[128 = 0]
[124 139 133 116 116 152 106 136 157 139 140 134 119  99  87 125 125 120
 151 134 129  91 121 140 177 149 105  65 124  84 130 152] : (60) <82>
[100 153 148  78 112 159 111  77 169 152 150 179 110 108 108 124 124 126
 143 142 118 102 117 106 190 143 104  17 134 120 145 154] : (60) <73>
[ 98 149 148 118 137 125 110  69 124 142 178 145 101  97  81 119 119 144
 118 132 124  92  97 128 193 135  58  60 147 164 158 147] : (66) <86>
[101 147 136  92 111 133 109 110 176 142 142 150 116 113 111 127 116 128
 128 132 111 127 116 139 176 138 106  11 129 100 144 141] : (60) <73>
[108 154 139 117 137 121 116  30 144 148 176 150 108 108 110 122 119 136
 135 117 120  85 105 110 199 126  88 101 136 153 154 144] : (66) <72>
[ 99 153 144 129 129 125 110  58 128 143 172 140 110 103  95 122 113 143
 113 128 136 131 103 130 184 138  75  77 141 154 154 138] : (66) <86>
[116 147 130  91 110 147  47 116 164 152 148 145 113 118 104 127 123 127
 143 147 122 107 105 121 189 148 107  28 130 117 149 158] : (60) <73>
[127 133 132 127 128 138 108 138 143 126 131 138 131 109  88 129 119 129
 139 133 130 100 119 131 160 153 108  93 127 105 136 144] : (60) <82>
[113 144 139 116 130 141 109 125 127 143 152 165 116 104 100 119 143 141
 150 116 127  92 106 121 198 121  81  65 135 164 152 146] : (66) <71>
[101 159 140 125 124 134 111  89 153 130 142 121 124  89  91 132 110 127
 144 142 133  80 128 136 174 155  91  71 131 115 129 151] : (60) <84>
[ 84 164 155 113 147 131 116  54 136 140 175 149 108  72  85 123 119 160
 124 156 120  66 101 122 218 127  57  44 158 163 152 152] : (66) <71>
[110 153 135 102 125 118 119  41 135 152 169 143 111 121 121 116 123 136
 113 131 124 128 119 111 168 141 103  91 139 154 151 134] : (66) <72>
[108 159 144 111 134 139 113  71 150 142 155 155 115 104  95 124 131 143
 149 132 136  80 107 113 210 140  81  75 149 151 152 145] : (66) <71>
[104 142 138 106 121 135 103 109 171 143 148 136 119 104  85 132 108 125
 136 136 111 111 106 149 175 155  97  18 123  92 142 145] : (60) <84>
[112 144 142  97 112 132 105 112 174 138 142 145 125 107  98 122 127 121
 142 141 108 134 121 148 183 149  99  57 114  98 141 151] : (60) <73>
[131 117 119 151 135 111 110 110 141 128 129 118 126 117 115 130 128 113
 156 128 116 151 107 154 152 131 113 169 111 100 132 149] : (60) <84>
[113 157 143 119 145 134 104  82 130 136 150 157 100  92  89 122 130 145
 152 137 131  80 108 105 200 129  87 108 153 145 151 149] : (66) <71>
[112 152 140 117 147 133 114  78 132 137 138 152 106  77 107 127 139 148
 146 130 119  87 117 120 205 112  81  81 150 157 152 153] : (66) <71>
[112 135 140 126 113 144 106 128 159 129 144 133 125 101  74 123 116 124
 123 139 123 102 117 148 176 154  92  40 121  74 133 145] : (60) <82>
[108 155 132  66 105 152 113  79 182 154 136 154 110 129 119 125 124 124
 140 145 122 113 118 110 182 138 118   4 133 109 150 146] : (60) <73>
[ 98 165 148 136 135 125 113  73 110 134 163 145 109  80  80 120 129 156
 118 126 129  79 105 128 189 141  54  84 151 175 150 138] : (66) <86>
[ 95 151 142  84 108 134 110  87 161 145 160 151 103 122 120 124 116 122
 112 136 100 119 103 125 171 142  95   4 128 129 153 143] : (60) <73>
[102 145 136 133 120 128 105  66 164 141 153 133 121 103  84 128 102 124
 142 136 124 107 116 138 185 161  80  91 126  95 135 148] : (60) <84>
[119 138 132 108 120 142 117 124 158 129 128 140 126 112 114 137 130 112
 149 138 120 109 127 126 160 137 120  61 130  96 132 138] : (60) <82>
[108 151 141  79 124 145 103  95 172 154 151 160 119 121 101 127 118 121
 137 137 121 108 110 117 207 148 101  11 139 119 145 141] : (60) <73>
[108 146 129 107 111 140 108 128 178 147 136 137 125  99  90 126 103 121
 145 140 120 106 125 137 176 157  99  32 122  77 136 151] : (60) <82>
[111 144 142 129 120 136 126 132 170 122 133 133 126  93  95 134 121 124
 137 135 122  99 132 145 161 145 113  56 129  71 125 143] : (60) <82>
[103 151 149  66 106 142 108 105 181 147 144 145 105 114 110 131 113 120
 163 142 111 116 121 123 186 150 105   5 129  99 137 149] : (60) <73>
[122 143 110 117 131 131 110  81 130 150 153 161 105 111 105 119 138 142
 147 134 118  98 102 113 203 129  84  81 136 170 155 149] : (66) <71>
[124 132 132 117 118 146 114 145 156 132 129 143 130 109  97 131 124 126
 146 139 122 100 123 131 167 139 109  62 112 105 125 143] : (60) <82>
[118 131 141 129 113 132 107 160 157 135 129 146 131  99  84 128 147 125
 139 138 110 111 114 172 169 144  91  28 115  90 139 145] : (60) <82>
[133 139 148  85 119 128  99  82 166 146 164 148 113 111 106 131 113 127
 129 137 114  94 111 129 186 150  89  13 133 122 150 135] : (60) <73>
[126 137 134 131 127 128 106 106 156 137 156 130 127 107  82 128 119 121
 149 134 132  96 116 136 178 156  96  88 127  89 133 144] : (60) <84>
[118 141 134 103 115 131 108  90 183 108 152 140 101 153 110 128 121 120
 148 146 115 121 116 136 182 151 111  38 125 100 146 147] : (60) <73>
[114 131 140 127 125 118 106 103 151 132 151 125 122  91  87 131 126 134
 133 135 115 107 108 157 179 136  66  70 130 107 141 148] : (60) <84>
[103 157 141 129 141 116 110  31 134 145 177 137 102  98 100 123 116 143
 110 131 126  95 104 120 189 148  75 119 145 158 151 149] : (66) <72>
